Each row is followed by its class.
|  -5.7 |   5.2 |  19.5 |  -4.1 |  25.5 |   6.2 |  14.5 |   3.6 |  31.3 |  -7.2 |   9.7 |  18.7 |   0.0 |   8.1 |  -0.4 | -13.5 | -51.9 |   7.6 | -26.0 |   3.4 |  45.3 |  -4.7 |  -3.5 |  -5.3 |  -2.5 | -10.4 |  -1.5 |   1.8 |  -2.6 |  -2.3 |   9.1 |   7.5 |   9.6 |  -6.9 |   0.6 |   2.2 |  -1.2 |  11.4 |  -4.6 |   1.4 |  -8.5 |   5.4 |  -7.3 |   6.9 |  21.4 |  16.8 |   3.0 |   3.7 |  -2.4 |  -3.9 |  53.1 |   4.8 |  12.2 |   3.0 | -14.8 |   7.1 | -17.3 | -22.0 |  -3.7 |   7.3 |  14.0 |  26.8 |  -3.9 |   6.8 |  -6.8 | -11.9 |  -5.2 | -18.7 | -10.5 |  -1.4 |  -4.8 |   5.1 |  -7.4 |   6.0 | -22.0 |  R
|   8.4 |   8.2 |  13.8 |  -2.9 |   5.6 | -19.8 | -14.3 |   6.3 |   6.8 |   1.7 |   3.6 |   8.1 |  -3.0 |  -6.2 |   6.7 |   0.6 |   6.3 | -11.5 |  -9.6 |   1.4 |  11.2 |  -8.0 |   2.3 |   6.9 |   5.3 |   1.7 |  -7.0 |   5.7 |  20.3 |  10.7 |   5.9 | -16.0 |   1.3 |   4.6 |   7.3 |   5.1 |   1.8 |  12.1 |  22.1 |  -4.0 |  -8.5 |  10.4 |   1.4 |  -0.2 |  20.6 |  -0.9 |   3.2 |  -1.5 |  -6.9 |  -4.4 |  15.7 |  12.0 |   9.0 |  18.3 |  -3.2 |  -0.6 | -31.6 | -32.1 |  -3.4 |   3.1 |  -1.0 |  18.6 |   0.2 |   9.8 |   5.1 |  -2.6 |   5.0 |  -3.5 |  -1.5 |  -2.0 |   2.9 |   1.0 |  -5.4 |  -3.9 |  13.0 |  K
|  -4.7 |  13.1 |   2.0 |  -4.9 |  11.3 |  -2.1 |  -8.5 |  22.0 |  15.8 |  -5.5 |  -0.7 |   9.5 |  -3.1 |   6.7 |   5.9 |   3.9 | -14.9 |   0.2 |  -7.8 |   8.1 |  29.5 |  -3.1 |   0.4 |   0.7 |  -1.7 |   7.7 | -15.8 |   8.2 |  11.0 |  -3.9 |  -0.5 |   4.8 |  -4.6 |  -1.7 |   5.9 |  16.4 |   3.9 |  19.0 |   6.1 |  -8.9 |   2.3 |   4.2 | -12.9 |   6.0 |  38.5 |  -3.1 |  -1.1 |  18.5 | -12.7 |  -7.6 |  31.7 |  16.7 |  34.3 |   9.4 |  -8.3 |  -8.7 | -25.4 | -22.9 | -16.3 |  10.3 |   5.3 |  44.5 |   2.2 |  14.7 | -29.6 |  -1.4 | -21.1 | -12.1 | -10.9 |  -5.2 |   7.5 |  -1.4 |  -2.2 |  -7.4 |  -9.8 |  R
|   6.8 | -11.9 |   1.4 |  -4.7 |  -9.0 |  -9.6 | -18.8 |   7.4 |  14.2 |   4.5 |   7.8 |  14.0 |   0.5 | -23.2 |   1.9 |  -8.2 |  -9.9 |  -6.1 |   5.9 |  22.0 |  30.3 |  -9.5 |   6.8 |  19.5 |  21.9 |   5.0 |  -4.7 |  37.4 |   0.1 |   0.1 |   6.7 | -10.1 |  14.5 |  11.0 |   6.6 | -13.2 |  -8.0 |  -0.1 |  47.7 |  -1.4 |  -3.8 |  12.3 |   4.1 |   5.2 |  -7.6 |  -0.1 |  -3.3 |  -2.9 | -11.5 |  -3.4 | -16.7 |   3.7 |  -2.5 |  -1.4 |  -6.9 |  -3.4 | -16.1 | -16.4 | -15.2 |   2.7 |  -5.0 |  18.0 |   5.5 |  19.3 |   9.7 |  -8.3 |  -8.0 |  -9.3 |   5.4 |  -6.4 |  -1.5 |  -0.4 |   3.7 |  -7.6 |   8.5 |  L
|   0.4 | -10.8 |  11.3 |  -1.7 |  -5.7 |   1.1 |  -8.7 |  -0.4 |  -4.3 |  -1.6 |   5.8 |  14.1 |   0.3 |  -9.4 | -11.4 |   2.1 | -30.9 |  -0.5 |  -1.6 |  12.0 |  17.8 |  14.5 |   9.5 |  11.9 |  19.1 |   0.0 |   4.0 |  15.1 |  -0.2 |   1.5 |   8.3 | -14.7 |  19.2 |   3.5 |  10.1 |  -1.2 |  -1.2 |   1.6 |  33.1 |   4.3 |  -6.7 |   3.0 |  -3.4 |   1.7 | -10.7 |   5.0 |  -5.9 |   0.7 |  10.9 |   3.5 | -13.5 |   6.4 | -15.5 |  -5.3 | -24.9 |   4.6 | -24.8 |  -3.7 |   1.9 |   1.1 |   8.5 | -17.6 |   8.3 |  -0.9 |  27.7 | -10.7 |  -4.3 |  -0.1 |  -4.5 |   1.0 | -11.0 |  -3.7 |   5.2 |   3.7 |  -5.6 |  R
|  20.9 |  -7.9 |   5.3 |   5.5 |  -4.5 |  -2.8 |  -4.8 |  11.2 |  15.8 |  -7.4 | -18.1 |  13.0 |   7.1 | -10.9 |  12.9 |  22.2 |  -6.0 |  -3.2 |  22.5 |   5.7 |  -1.9 |  -4.3 |  -9.2 |  -6.7 |  -0.4 | -24.0 | -11.8 |  29.8 |   6.0 |  -7.2 |  -4.5 |   8.4 |   9.9 |  20.2 |   5.5 |   2.9 |  -0.1 |  13.0 |  21.0 |  -1.7 |   8.0 |   1.4 |  12.1 |   2.8 |  23.7 | -12.6 |  -1.6 |  -0.6 |  -4.0 |  -4.1 | -12.6 |  24.9 | -12.9 |   4.7 | -35.6 |   1.6 | -11.8 | -20.0 |  12.1 |   6.6 |  -1.0 |  17.9 |  -8.9 |  24.6 |  -4.9 |   1.8 |  -0.3 |  -8.9 |  -3.4 |   8.3 |  -0.7 | -14.9 |   1.6 |   5.4 |  11.6 |  W
|  17.3 |  -7.5 |  17.2 |  -3.0 | -31.6 |  -9.2 | -10.1 |   8.7 |   0.2 |  -6.5 | -17.9 |  23.0 |   6.7 |  -7.3 |   3.8 |  14.9 |  -4.1 | -23.8 |  -0.6 |   8.2 |  18.1 |   4.0 |  -8.3 |  -2.7 |  11.1 |   0.6 |  -4.7 |  24.1 |  -0.6 |  -3.5 |   4.7 |  25.5 |  33.3 |   2.0 |   8.5 | -16.0 |  12.5 |  10.4 | -10.7 |  -7.0 |  -3.8 |   3.2 |  -4.3 |  -2.5 |  14.6 |   3.6 |  -6.8 |  -7.8 |   0.3 |  -4.4 | -12.6 |  33.5 |   0.1 |  -7.3 | -47.0 |  -1.3 |   7.6 | -29.8 |  -0.3 |  -5.4 |  -2.4 | -11.8 |  -2.9 |  19.6 |   2.3 | -24.9 |  -8.1 | -26.9 |   2.4 |   7.5 |  -3.3 | -13.5 |   0.0 |   5.6 |  -0.8 |  H
|  -0.2 |   3.8 |   4.3 |  -2.5 |  10.8 |   3.8 |  -3.5 |   3.3 |   7.4 |  -8.3 |   0.8 |  13.3 |   9.0 |  -7.6 |  -8.9 |  -1.3 |  -6.4 |   3.7 |  -4.5 |   3.3 |  18.6 |   3.8 |   4.7 |  -5.0 |   5.0 |  -7.4 | -17.9 |  18.0 |   4.3 |  -3.8 |   7.3 | -13.1 |  16.9 |  -1.9 |  -5.4 |  16.8 |  -2.4 |   7.6 |   5.2 | -10.5 | -10.6 |  17.6 | -13.3 | -17.5 |   9.7 |   4.1 |  -6.4 |   0.1 |  -5.2 |  -8.8 |   9.8 |  -1.9 |  -1.5 |   2.1 |   7.0 |   5.6 | -11.2 | -27.8 | -13.2 |   2.8 |   0.5 |  12.1 |   6.5 |   0.7 |   8.5 |  -4.8 |  -2.2 |  -6.0 |   2.0 |   1.7 |   2.7 |   8.8 |  -3.9 |   0.6 |   5.3 |  X
|  14.4 |  -8.3 |   4.0 |   2.6 | -18.4 |  -7.3 | -10.7 |  -0.6 | -13.8 |   7.6 |  -2.2 |  -9.6 |  12.4 | -20.1 |  11.9 |   9.5 | -11.8 |  -0.9 |  16.6 |  13.5 | -16.4 |   1.4 |  17.2 |   1.0 |  12.7 |  -2.5 |  -3.5 |   6.5 |  -6.1 |  -5.4 |  -8.6 |  12.4 |  11.9 |  15.8 |   4.2 |  -5.8 |  -0.7 |  -5.2 |  25.0 |   0.2 |   6.6 |   6.3 |   0.0 |  23.8 |   0.6 | -10.8 |  -0.7 |  -2.4 |   1.5 |  24.5 | -60.0 |  32.2 |  -3.2 |  -3.6 | -28.7 |  -7.2 | -11.8 |   0.6 |   5.8 |  -4.1 |   5.2 |  -9.8 |  -0.4 |  -1.0 |   6.3 |  -1.5 |  -4.5 |   3.7 |   3.0 |  -2.9 |  -4.2 |  -8.9 |   3.4 |  -8.4 |  19.7 |  W
|  -4.6 |  -5.9 |  -3.2 | -10.5 |   4.5 | -14.2 | -11.7 |   4.2 |   3.7 |  -2.8 |  -3.1 |  14.4 |   1.0 |   5.8 |   9.3 |  -2.1 |  -0.5 |   5.9 |  -3.4 |   3.8 |  14.1 |   3.3 |  -2.3 |  12.2 |   5.6 |   2.0 |  -4.2 |  27.9 |   1.9 |  -0.5 |  10.9 |  10.2 |  -0.4 |  -4.8 |   0.5 |  -4.5 |  -0.5 |   8.4 |  11.0 |  -5.1 |  -2.5 |  13.6 |  -5.0 |  -5.2 |  17.2 |   2.3 |  -8.1 |  -5.7 |  -4.9 |  -4.1 |  14.8 |  23.0 |   5.7 |   5.5 |  14.0 | -11.2 | -16.6 | -18.9 |  -5.9 |   7.2 |   0.9 |  26.6 |  15.6 |  15.4 |  -2.7 |   1.9 |  -2.8 | -25.7 |   7.5 | -17.5 |  -4.0 |   9.3 |  -6.9 |   2.3 |   8.3 |  U
| -16.5 |  -2.3 | -22.5 |   3.7 | -45.8 |  -7.7 |  19.9 |  18.6 | -60.0 | -15.6 |   9.0 | -51.1 |   7.5 |  -2.8 |   3.0 |  12.8 |  45.7 |  19.0 |  27.7 |  -8.7 | -50.7 |  11.4 |   8.0 |   2.2 | -33.9 |  -5.9 | -17.9 | -17.3 |   2.9 | -12.6 |  -7.7 |  12.4 | -22.7 |   2.6 |  -5.1 |  20.2 |  -7.1 |   5.7 | -54.2 |   2.1 |  17.4 | -17.1 |  -3.7 |  27.4 |  14.0 |   4.3 |  15.2 |  -4.7 |  -2.9 |   1.3 | -60.0 |  25.3 |  21.3 |   5.2 |   7.7 | -21.3 |  15.1 |  42.5 |   5.6 |  26.2 | -27.3 |  -4.0 |   9.4 | -21.4 |  19.7 |  15.6 | -10.4 |  24.6 |  25.0 |  -4.1 |  26.6 | -13.2 |  17.1 | -23.1 |  46.1 |  K
|  -0.4 | -10.5 |  -8.8 | -13.5 | -18.5 |  -9.1 |   5.2 |   0.1 |  -9.6 |  -1.7 |  -2.8 |   3.3 |   6.9 |   4.4 |   3.7 |   5.8 |   8.9 |  -4.5 |  14.9 |  -1.2 |   5.3 |  -1.4 |  -9.8 |  -1.3 |   7.9 |  -3.9 |  -2.5 |   8.6 |  -6.8 | -14.3 |  12.8 |  10.1 |  12.2 |   0.0 |  -8.5 | -20.5 |  27.3 |  -3.8 |   0.7 | -10.5 | -17.3 |   5.9 |   2.5 |   4.3 |   4.0 |  10.0 |  -7.1 |  -0.8 |   6.2 |  -7.9 |  -3.4 |  19.0 |  16.7 |  -5.8 |   2.7 | -10.6 |  31.6 |  -7.9 |  -1.5 |  10.3 | -11.4 |   9.4 |  -1.9 |   5.5 | -13.4 |   4.0 |  -1.3 |   2.6 |  11.8 |  -2.0 |  20.7 |  -0.7 |  -5.0 |  -3.9 |  14.7 |  B
|  -6.2 |   4.6 |  -2.8 |  -2.1 | -11.5 | -10.9 |  -3.6 |  -0.5 | -12.8 |  -2.5 |  -7.4 |  -6.6 |   4.7 |  -1.5 |  -2.1 |   8.3 |  -7.8 |   1.7 |  14.4 |   0.8 |  -1.9 |   0.0 |   4.4 |   8.9 |   2.9 |   3.2 |   5.2 |   5.3 |  -0.9 |  -3.8 |   1.6 |   0.6 |  52.3 | -12.1 |   6.7 |  -7.6 |   8.1 |   5.9 |  25.9 |   1.2 |   2.5 |   8.1 |   4.7 |  21.4 |  -6.0 |  -5.8 |  -1.2 |  -7.2 |   4.7 |  12.6 | -21.6 |  40.1 |  11.1 |  10.8 |  -4.5 |  -6.3 | -15.9 |   9.2 |   8.0 |  11.3 | -10.7 |   9.8 |   2.8 |   4.0 | -14.0 |   7.2 | -15.9 | -11.9 |  -3.5 |  -4.4 |   5.2 |  -4.5 |   4.0 |  -5.5 |   5.1 |  W
|   6.5 |  -4.3 |   2.6 |  -0.7 |  11.0 |  -3.7 | -12.3 |   4.1 |  24.1 |   3.4 |  -3.4 |  23.7 |  -5.0 |   6.2 |   4.6 | -10.5 |  -0.7 | -11.4 | -12.9 |  22.1 |  40.5 |   0.1 |  -7.2 |  27.8 |  13.4 |  -5.2 | -10.3 |  22.4 | -10.5 | -11.7 |  12.2 |  -3.1 |  15.5 |  -1.7 |  -2.1 |  -7.5 |   0.1 |  17.9 |  12.5 |  -8.1 |   5.8 |  10.2 |  -0.2 | -11.2 |  11.9 |  12.8 |  -6.7 |   4.2 | -14.5 |  -3.3 |  14.9 |  10.2 |  -6.1 |  -7.8 |  -3.4 |  -2.2 |   8.3 | -49.6 | -20.2 |  -1.9 |  -1.5 |  17.2 |   7.4 |  10.1 |   5.3 | -14.7 |   2.3 |  -7.1 |  13.8 |   3.4 |   0.8 |  -2.0 |  -2.9 |  -1.6 |  11.6 |  X
|  -6.4 |  -6.2 |   3.3 |   6.5 |  12.1 |  15.6 |  12.4 |  -3.3 |  11.1 |  -1.0 |  12.5 |  -7.8 |  -0.7 |   2.7 |   2.0 | -19.5 | -19.6 |   9.1 |  -6.2 |  -3.9 |   2.8 |   5.0 | -20.8 |  -8.4 |  -7.1 |  -9.2 |   4.1 | -30.7 |  -6.6 |  12.2 | -13.4 | -19.0 | -15.8 |  -0.9 |  -3.1 |  13.0 |  -4.9 |  -1.4 | -14.5 |  13.9 |  -3.9 | -56.2 | -13.6 |  -0.5 |  -3.3 |   8.6 |  15.0 |  25.0 |  -1.8 |   8.1 |  26.5 | -41.2 |   2.2 |  -4.5 | -15.0 |  14.0 | -19.7 |   4.6 |   0.0 |  -5.6 |  13.0 |  -2.3 |  -2.3 |   9.7 |  15.0 |   0.1 |   2.0 |   4.5 |  -5.1 |   4.1 | -11.5 |  -4.9 |  -7.9 |   1.3 | -34.2 |  R
|  -7.7 |  -6.1 |  -6.1 |   4.9 | -24.6 | -16.6 |  -6.1 |  10.8 | -30.0 |   0.5 | -19.9 |  -3.9 |   2.5 |  -1.0 |   2.4 |  11.6 |  13.2 |   5.7 |  16.9 |  -7.1 |  -5.4 |   7.0 |  -1.8 |   0.5 |   1.0 |   5.6 | -13.7 |  -3.5 |   4.2 |  -1.8 |  10.4 |   3.0 |  -0.4 |   3.3 |   2.9 |  -1.3 |   5.2 |   3.5 | -32.9 |   7.2 |   4.4 |  -9.1 |   1.5 |  19.3 | -11.2 |  -0.3 |  -3.9 |  -6.9 |   2.2 |   2.1 | -55.7 |  24.0 |   0.4 |   9.9 | -23.2 | -11.6 |   8.9 |  25.7 |  23.1 |   6.0 | -11.8 | -13.7 |  -1.3 |   6.2 |  -1.4 |  12.1 |   0.0 |   2.7 |   4.2 |  -1.2 |   2.9 |  10.4 |   7.3 |  -5.9 |   7.8 |  N
|  12.0 |   0.4 |  38.3 |  -4.0 | -10.7 |  -6.3 |  -9.9 |   7.6 | -14.6 |  -8.4 |  -0.7 |  11.6 |   6.8 | -11.0 |  29.9 |   1.2 | -14.8 | -18.8 |  13.4 |   9.8 |  11.4 |   6.1 |   3.9 |  -0.4 |  11.2 |   6.7 |  -2.3 |  23.7 |  -3.7 |  -7.1 |   8.4 |  -6.3 |  27.3 |   7.6 |  16.6 | -33.1 |   5.6 |   3.1 |  40.9 |  -6.7 |  -0.6 |   3.7 |   6.9 |   8.8 |   3.6 |  -1.5 |  -3.9 |  -8.6 |  11.3 |   9.1 | -21.0 |  36.6 |  -1.2 |  -1.8 | -10.5 |  -2.7 |  -3.9 |  -2.1 |  -1.1 |  11.1 |  -2.7 |  -6.8 |  14.2 |  12.3 |  -1.2 |  -4.3 | -10.7 |  -2.9 |   0.0 |   0.0 |  -4.3 |  -1.8 |   4.6 |  -9.8 |  14.0 |  W
| -17.9 |   2.4 |  -6.3 |   1.2 |  15.9 |  -6.9 |  -9.1 |  -3.2 |  19.0 |   0.1 |  13.9 |  11.8 | -11.1 |  10.3 |   1.8 |  -6.4 |  -8.8 |   6.6 | -14.9 |   6.0 |  36.1 |   5.3 |   4.6 |  15.9 |  12.9 |   3.4 |   0.5 |  14.4 |  -7.4 |  12.1 |  -8.0 |  -1.1 | -13.3 |  -7.6 |  -0.6 |   7.2 |   4.2 |  11.3 |  19.7 |   4.7 |  -6.3 |   9.4 |   2.2 |  -3.0 |  15.3 |   8.1 |   6.7 |  15.1 | -23.0 |  -7.7 |  37.1 | -19.4 |  -2.8 |  12.7 |  23.8 |  -8.0 | -22.9 |  -8.8 |  -8.2 |   9.9 |   9.7 |  33.4 | -60.0 |  10.5 |   2.7 |   2.9 |  -9.2 |  -3.0 |  -8.0 | -13.7 |   6.5 |  10.6 |  -2.7 |  15.8 |  -7.5 |  K
|   1.4 |   5.3 | -10.3 |  -3.0 | -25.7 |   3.9 |  23.7 | -11.9 | -35.9 |  -5.3 |   2.7 | -36.2 |  -0.5 |  -7.3 | -14.6 |  10.7 |  29.5 |  10.5 |  16.2 | -10.8 | -57.8 |  18.5 |  12.5 |   8.9 | -16.8 |  -3.9 | -11.5 |  -6.3 |  -0.7 |  -6.1 |  -7.4 | -10.7 | -28.1 |   3.4 |  -0.9 |  11.0 |   1.0 |   7.3 | -43.6 |  18.3 |  14.5 |  -7.6 |   4.0 |  21.8 |   5.1 | -28.8 |  -0.8 |   5.4 |  -7.5 |   2.6 | -15.5 |  15.3 |  31.0 |   7.0 |   8.8 | -10.1 |  -3.4 |  36.2 |   1.3 |  19.4 |  -5.2 |   5.0 |  15.2 | -39.4 |   5.7 |  20.8 | -13.3 |   6.3 |  -0.5 |  -9.6 |  22.5 |  -8.3 |  20.5 | -17.6 |   8.3 |  K
|  -1.6 | -17.3 |   5.1 |  -4.9 |  -4.2 |  -0.7 |   5.3 | -24.3 |  -0.2 |  -7.7 |  13.0 |  -9.1 |  -3.2 |   0.1 |   0.4 |   6.0 |   3.3 |   4.4 |   1.1 |  -3.2 |   7.1 |  13.3 |   5.0 |   4.1 |   5.5 |   0.5 |  -6.6 |  19.8 |  -4.5 |  -0.4 |  -6.7 |   6.4 |  -0.1 |   4.6 | -10.0 |   2.2 |  -8.8 |   5.1 | -11.3 |   0.5 |   2.3 |   6.9 |   0.8 |  -4.2 |  18.0 |   4.3 |  -9.6 |   7.7 | -15.2 |  -2.6 |   0.9 |  -2.9 |   9.5 |  -3.3 |   2.6 |  -6.4 |   1.4 | -11.2 |  -8.9 |  25.3 |  -2.2 |  10.5 |   6.5 |  -0.5 |   9.3 |   0.6 |  -8.3 | -18.3 |   7.8 |  -2.6 |   1.0 |  -3.0 |   5.8 |  -8.3 |  13.6 |  X
